Here is a tiny trained network, its code and every weight. The questions are about switching its units off for an input and a class, where a switched-off unit gives its printed mean instead of its output.

import numpy as np


def w(rows, s, z=0):
    codes = np.array(rows[::2]) - 128.0
    scale = np.full(codes.shape[1], s)
    scale[-1] = z or s
    return codes * scale


def norm(h):
    return h / np.sqrt((h * h).mean(-1, keepdims=True) + 1e-5)


def f(y):
    return np.maximum(y, 0)


def log_softmax(a):
    a = a - a.max(-1, keepdims=True)
    return a - np.log(np.exp(a).sum(-1, keepdims=True))


def net(x, mask):
    res = np.array(x, float).reshape(1, 3) / 4 @ E
    u = 0
    for l in range(4):
        y = f(norm(res) @ A[l][:, :-1].T + A[l][:, -1])
        res = res + np.where(mask[u : u + 10], y, B[l][:, -1]) @ B[l][:, :-1]
        u += 10
    return log_softmax(norm(res)[-1] @ U[:, :-1].T + U[:, -1])


A, B = {}, {}
E = w([
[125,64,128,116,24,138,178],'x0',
[135,237,112,145,45,118,82],'x1',
[134,193,123,131,151,120,251],'x2',
],0.0015)
A[0] = w([
[118,97,123,120,58,139,184,1],'L0N0',
[133,80,137,109,33,131,197,16],'L0N1',
[118,47,148,128,87,126,21,33],'L0N2',
[132,142,144,122,134,131,206,40],'L0N3',
[134,35,124,119,190,133,181,34],'L0N4',
[139,223,125,133,35,122,117,51],'L0N5',
[132,79,134,142,152,113,166,41],'L0N6',
[128,185,135,138,121,127,253,45],'L0N7',
[115,154,132,116,143,114,198,58],'L0N8',
[125,198,133,116,232,138,108,41],'L0N9',
],0.0071,0.00069)
B[0] = w([
[149,126,146,192,138,61,146,205],'L0N0',
[132,102,155,225,170,47,120,236],'L0N1',
[182,144,2,107,126,187,121,255],'L0N2',
[162,84,77,103,143,172,144,197],'L0N3',
[40,188,199,81,89,147,129,238],'L0N4',
[32,157,200,79,138,163,156,248],'L0N5',
[99,146,175,97,167,148,138,183],'L0N6',
[169,124,25,87,91,180,80,253],'L0N7',
[145,117,82,114,124,170,82,196],'L0N8',
[146,109,134,230,128,44,158,214],'L0N9',
],0.0089,0.0054)
A[1] = w([
[117,170,184,83,101,133,99,102],'L1N0',
[88,116,145,129,142,162,192,76],'L1N1',
[151,84,174,180,147,46,96,80],'L1N2',
[148,120,147,254,153,20,139,75],'L1N3',
[96,139,170,131,124,102,142,111],'L1N4',
[5,173,218,101,138,140,126,78],'L1N5',
[197,81,190,132,134,118,155,36],'L1N6',
[128,147,141,92,107,146,120,112],'L1N7',
[99,167,181,93,108,128,180,3],'L1N8',
[46,105,230,71,134,172,115,40],'L1N9',
],0.0067,0.00065)
B[1] = w([
[65,134,157,117,132,117,148,172],'L1N0',
[124,186,150,101,112,124,154,167],'L1N1',
[187,64,103,217,122,43,172,180],'L1N2',
[201,101,145,219,153,1,164,249],'L1N3',
[77,150,37,140,84,142,94,168],'L1N4',
[38,159,238,12,143,204,101,253],'L1N5',
[87,116,103,239,174,100,210,133],'L1N6',
[143,90,124,177,175,90,97,162],'L1N7',
[113,186,204,125,92,186,121,179],'L1N8',
[42,225,232,73,159,144,106,213],'L1N9',
],0.0065,0.0055)
A[2] = w([
[143,84,154,102,105,126,138,2],'L2N0',
[174,121,164,137,120,176,158,100],'L2N1',
[174,103,97,92,95,153,153,50],'L2N2',
[113,60,57,81,80,168,105,118],'L2N3',
[124,113,34,106,153,174,155,194],'L2N4',
[206,57,8,36,98,215,97,121],'L2N5',
[40,24,129,203,110,161,88,108],'L2N6',
[235,80,1,54,117,226,58,136],'L2N7',
[119,72,177,80,154,145,58,100],'L2N8',
[143,115,142,128,97,136,122,111],'L2N9',
],0.0069,0.00091)
B[2] = w([
[116,98,113,151,176,179,71,128],'L2N0',
[103,142,98,107,179,93,119,128],'L2N1',
[79,119,107,191,73,216,138,153],'L2N2',
[228,69,117,74,204,125,124,184],'L2N3',
[211,172,138,150,101,113,127,198],'L2N4',
[244,146,2,74,80,194,105,238],'L2N5',
[253,216,190,165,141,125,86,137],'L2N6',
[108,147,9,64,135,217,86,254],'L2N7',
[128,253,185,124,112,68,141,152],'L2N8',
[152,139,127,125,133,120,106,128],'L2N9',
],0.0071,0.0091)
A[3] = w([
[127,21,178,185,73,179,146,111],'L3N0',
[136,48,162,136,62,161,129,41],'L3N1',
[149,20,176,143,61,136,161,95],'L3N2',
[145,51,170,203,130,53,145,106],'L3N3',
[105,41,110,108,108,140,170,97],'L3N4',
[138,53,130,125,127,157,131,107],'L3N5',
[145,80,152,107,103,124,139,2],'L3N6',
[163,2,138,156,168,124,140,58],'L3N7',
[88,23,117,195,87,170,199,96],'L3N8',
[123,62,151,123,76,132,141,108],'L3N9',
],0.0082,0.00072)
B[3] = w([
[136,155,111,30,110,110,138,142],'L3N0',
[193,142,198,163,51,92,112,128],'L3N1',
[129,213,115,139,92,128,164,150],'L3N2',
[190,136,78,217,151,43,144,254],'L3N3',
[82,177,68,122,218,112,126,130],'L3N4',
[117,193,138,177,166,170,77,143],'L3N5',
[106,160,158,83,108,90,149,128],'L3N6',
[47,254,199,112,137,92,127,187],'L3N7',
[145,229,170,90,206,93,98,155],'L3N8',
[108,138,129,146,153,144,159,128],'L3N9',
],0.0089,0.0048)
U = w([
[157,122,69,107,119,176,114,145],'0',
[65,158,183,103,131,150,130,138],'1',
[140,121,132,188,142,73,145,147],'2',
[126,130,129,125,128,134,128,166],'3',
[116,7,158,130,107,142,135,2],'4',
],0.013,0.0041)

Each question gives the input, the list of numbers given to net, and the class t.
The units are the neurons (one row each of A and B). Each row of codes is followed by its name. A weight is (code - 128) times the scale printed after its matrix; where a second scale follows, it is the last column's (A, B and U).
mask holds one flag per neuron, layer by layer. A switched-off neuron (its flag False) gives its mean, the last column of its row in B, instead of its output. The means were averaged over made-up inputs and are rounded, as every weight is.
A unit's drop is (log p(t) with every unit on - log p(t) with that unit switched off) / (log p(t) with every unit on - log p(t) with every unit switched off).
most important unit: the unit with the biggest drop
k most important neurons: the k neurons with the biggest drops, biggest first
top k neurons in layer l: the k neurons of layer l with the biggest drops, biggest first
drop when u is switched off: that unit's drop, to one decimal
input [-4,5,-3], class 1: 2 most important neurons => L0N5; L0N1
input [-7,-7,1], class 1: 3 most important neurons => L0N4; L0N1; L0N0
input [-7,6,-1], class 2: 2 most important neurons => L0N9; L0N4
input [8,-6,-3], class 2: 3 most important neurons => L0N1; L0N5; L0N0
input [8,7,-6], class 2: top 2 neurons in layer 2 => L2N7; L2N5
input [8,-8,4], class 1: 3 most important neurons => L0N4; L0N6; L0N9
input [-7,0,-4], class 2: most important unit => L0N9
input [-4,-5,3], class 1: 3 most important neurons => L0N2; L0N4; L0N1
input [-6,-3,-5], class 2: top 2 neurons in layer 0 => L0N9; L0N7
input [4,8,7], class 1: 4 most important neurons => L0N5; L0N2; L2N5; L2N7
input [-7,-6,-1], class 2: 2 most important neurons => L0N9; L0N5
input [4,8,-5], class 1: 2 most important neurons => L0N5; L0N7
input [4,2,3], class 2: 3 most important neurons => L0N1; L0N0; L0N2
input [6,-8,-5], class 1: most important unit => L0N4
input [-5,-6,-5], class 1: drop when L2N5 is switched off => 0.1
input [-6,-2,2], class 2: drop when L0N9 is switched off => 1.0
input [5,0,2], class 2: drop when L0N1 is switched off => 1.2
